Below is a small trained network, with its code and all its weights. Each question gives an input and a class and asks what happens when units are switched off, that is, made to give their printed mean instead of their output.

import numpy as np


def w(rows, s, z=0):
    codes = np.array(rows[::2]) - 128.0
    scale = np.full(codes.shape[1], s)
    scale[-1] = z or s
    return codes * scale


def norm(h):
    return h / np.sqrt((h * h).mean(-1, keepdims=True) + 1e-5)


def f(y):
    return np.maximum(y, 0)


def log_softmax(a):
    a = a - a.max(-1, keepdims=True)
    return a - np.log(np.exp(a).sum(-1, keepdims=True))


def net(x, mask):
    res = np.array(x, float).reshape(1, 4) / 4 @ E
    u = 0
    for l in range(3):
        y = f(norm(res) @ A[l][:, :-1].T + A[l][:, -1])
        res = res + np.where(mask[u : u + 11], y, B[l][:, -1]) @ B[l][:, :-1]
        u += 11
    return log_softmax(norm(res)[-1] @ U[:, :-1].T + U[:, -1])


A, B = {}, {}
E = w([
[191,179,98,250,112],'x0',
[115,160,250,136,73],'x1',
[44,207,86,137,79],'x2',
[186,221,151,50,180],'x3',
],0.0014)
A[0] = w([
[220,177,143,46,160,53],'0.n0',
[229,106,154,90,158,157],'0.n1',
[84,182,76,104,62,19],'0.n2',
[144,77,116,121,120,102],'0.n3',
[115,117,83,136,194,52],'0.n4',
[117,191,203,194,170,123],'0.n5',
[160,182,119,148,150,145],'0.n6',
[120,84,3,87,198,6],'0.n7',
[107,128,80,140,183,83],'0.n8',
[80,227,62,83,38,85],'0.n9',
[108,108,168,100,99,97],'0.n10',
],0.0029,0.0021)
B[0] = w([
[118,173,116,101,144,206],'0.n0',
[59,184,129,172,177,250],'0.n1',
[97,126,162,187,186,152],'0.n2',
[105,146,97,129,143,160],'0.n3',
[139,112,88,141,123,147],'0.n4',
[134,135,100,62,99,205],'0.n5',
[136,134,91,52,126,198],'0.n6',
[173,111,3,130,145,199],'0.n7',
[144,107,92,119,110,156],'0.n8',
[87,109,161,186,227,216],'0.n9',
[149,159,88,103,110,160],'0.n10',
],0.0031,0.0016)
A[1] = w([
[189,60,184,143,220,5],'1.n0',
[250,46,206,128,250,111],'1.n1',
[229,78,156,96,193,18],'1.n2',
[113,152,82,138,84,115],'1.n3',
[69,73,179,118,120,47],'1.n4',
[84,113,165,136,59,96],'1.n5',
[181,180,143,134,96,41],'1.n6',
[209,5,151,137,163,115],'1.n7',
[28,228,75,125,116,152],'1.n8',
[102,107,151,61,111,42],'1.n9',
[131,112,82,249,78,100],'1.n10',
],0.0024,0.0015)
B[1] = w([
[30,160,169,200,153,149],'1.n0',
[2,190,107,185,107,211],'1.n1',
[65,123,113,132,109,150],'1.n2',
[144,111,141,131,155,158],'1.n3',
[162,171,88,122,136,157],'1.n4',
[194,122,123,113,152,162],'1.n5',
[138,70,117,120,152,146],'1.n6',
[46,203,128,172,153,196],'1.n7',
[140,105,161,139,187,254],'1.n8',
[154,115,114,107,160,146],'1.n9',
[158,106,132,47,177,213],'1.n10',
],0.0031,0.0016)
A[2] = w([
[113,161,221,139,86,146],'2.n0',
[123,131,192,106,137,148],'2.n1',
[99,138,150,185,148,83],'2.n2',
[83,61,93,159,57,119],'2.n3',
[98,15,139,175,45,83],'2.n4',
[154,193,104,202,134,176],'2.n5',
[61,105,98,13,165,80],'2.n6',
[139,160,219,123,3,62],'2.n7',
[117,69,103,191,111,145],'2.n8',
[106,79,123,57,119,2],'2.n9',
[232,161,80,187,98,72],'2.n10',
],0.0044,0.0016)
B[2] = w([
[130,64,15,156,181,211],'2.n0',
[156,128,50,149,108,189],'2.n1',
[72,116,142,133,139,177],'2.n2',
[203,194,171,93,179,194],'2.n3',
[144,252,150,72,148,190],'2.n4',
[103,70,191,112,75,231],'2.n5',
[171,105,182,199,31,252],'2.n6',
[168,65,8,124,150,178],'2.n7',
[151,195,148,65,140,206],'2.n8',
[118,97,189,147,79,148],'2.n9',
[106,60,184,103,44,179],'2.n10',
],0.0039,0.0026)
U = w([
[170,75,1,123,148,254],'0',
[169,241,178,59,160,88],'1',
[12,133,152,198,184,49],'2',
[139,61,204,116,28,117],'3',
],0.0082,0.00071)

Each question gives the input, the list of numbers given to net, and the class t.
The units are the neurons (one row each of A and B). Each row of codes is followed by its name. A weight is (code - 128) times the scale printed after its matrix; where a second scale follows, it is the last column's (A, B and U).
mask holds one flag per neuron, layer by layer. A switched-off neuron (its flag False) gives its mean, the last column of its row in B, instead of its output. The means were averaged over made-up inputs and are rounded, as every weight is.
A unit's drop is (log p(t) with every unit on - log p(t) with that unit switched off) / (log p(t) with every unit on - log p(t) with every unit switched off).
The circuit of an input: a set's keep is (log p(t) with only the set's units on - log p(t) with every unit switched off) / (log p(t) with every unit on - log p(t) with every unit switched off). Starting from the 12 units with the biggest drops (on a tie, the unit counted first), units are removed one at a time, each time the one whose removal leaves the highest keep (on an exact tie, the one counted first), for as long as the keep stays at least 0.8.
circuit, biggest first: the units of the circuit, biggest drop first
most important unit: the unit with the biggest drop
top k neurons: the k neurons with the biggest drops, biggest first
k most important neurons of layer l: the k neurons of layer l with the biggest drops, biggest first
drop when u is switched off: that unit's drop, to one decimal
input [-6,7,-8,-4], class 2: circuit, biggest first -> (1.n1 1.n7 1.n0)
input [-8,-7,-1,-2], class 3: circuit, biggest first -> (2.n6)
input [-3,8,5,-7], class 0: top 2 neurons -> (2.n7 2.n0)
input [5,-4,-4,3], class 3: circuit, biggest first -> (2.n5 2.n10)
input [8,-5,-3,0], class 3: circuit, biggest first -> (2.n10 2.n5)
input [-4,0,4,-4], class 1: top 3 neurons -> (0.n1 1.n10 2.n3)
input [-8,5,6,3], class 3: top 4 neurons -> (2.n6 0.n1 1.n1 1.n7)
input [-5,8,-6,8], class 0: 2 most important neurons of layer 2 -> (2.n0 2.n7)
input [6,2,5,0], class 3: top 2 neurons -> (2.n5 0.n1)
input [8,4,-8,6], class 2: circuit, biggest first -> (1.n1 1.n0 2.n8)
input [2,1,-1,-3], class 1: 2 most important neurons of layer 0 -> (0.n6 0.n0)
input [-8,-1,-8,-2], class 2: top 3 neurons -> (1.n1 1.n7 1.n0)
input [-6,0,-5,5], class 3: 2 most important neurons of layer 2 -> (2.n6 2.n4)
input [4,-1,0,3], class 3: most important unit -> 2.n10
input [-5,6,0,5], class 0: 3 most important neurons of layer 2 -> (2.n0 2.n7 2.n1)
input [-5,-6,4,-7], class 1: 2 most important neurons of layer 2 -> (2.n3 2.n4)
input [-7,-4,-5,-3], class 3: top 3 neurons -> (2.n6 0.n9 2.n0)
input [-8,-1,-8,6], class 2: top 2 neurons -> (1.n1 0.n1)
input [7,-3,5,-4], class 3: top 2 neurons -> (2.n10 0.n1)
input [0,-2,3,2], class 2: most important unit -> 0.n9
input [6,-4,5,-6], class 1: 3 most important neurons of layer 2 -> (2.n8 2.n3 2.n6)
input [-8,-6,-5,-1], class 3: top 2 neurons -> (2.n6 2.n0)
input [-5,5,-3,5], class 0: top 2 neurons -> (2.n0 2.n1)
input [-4,1,-8,7], class 2: drop when 0.n9 is switched off -> -0.1
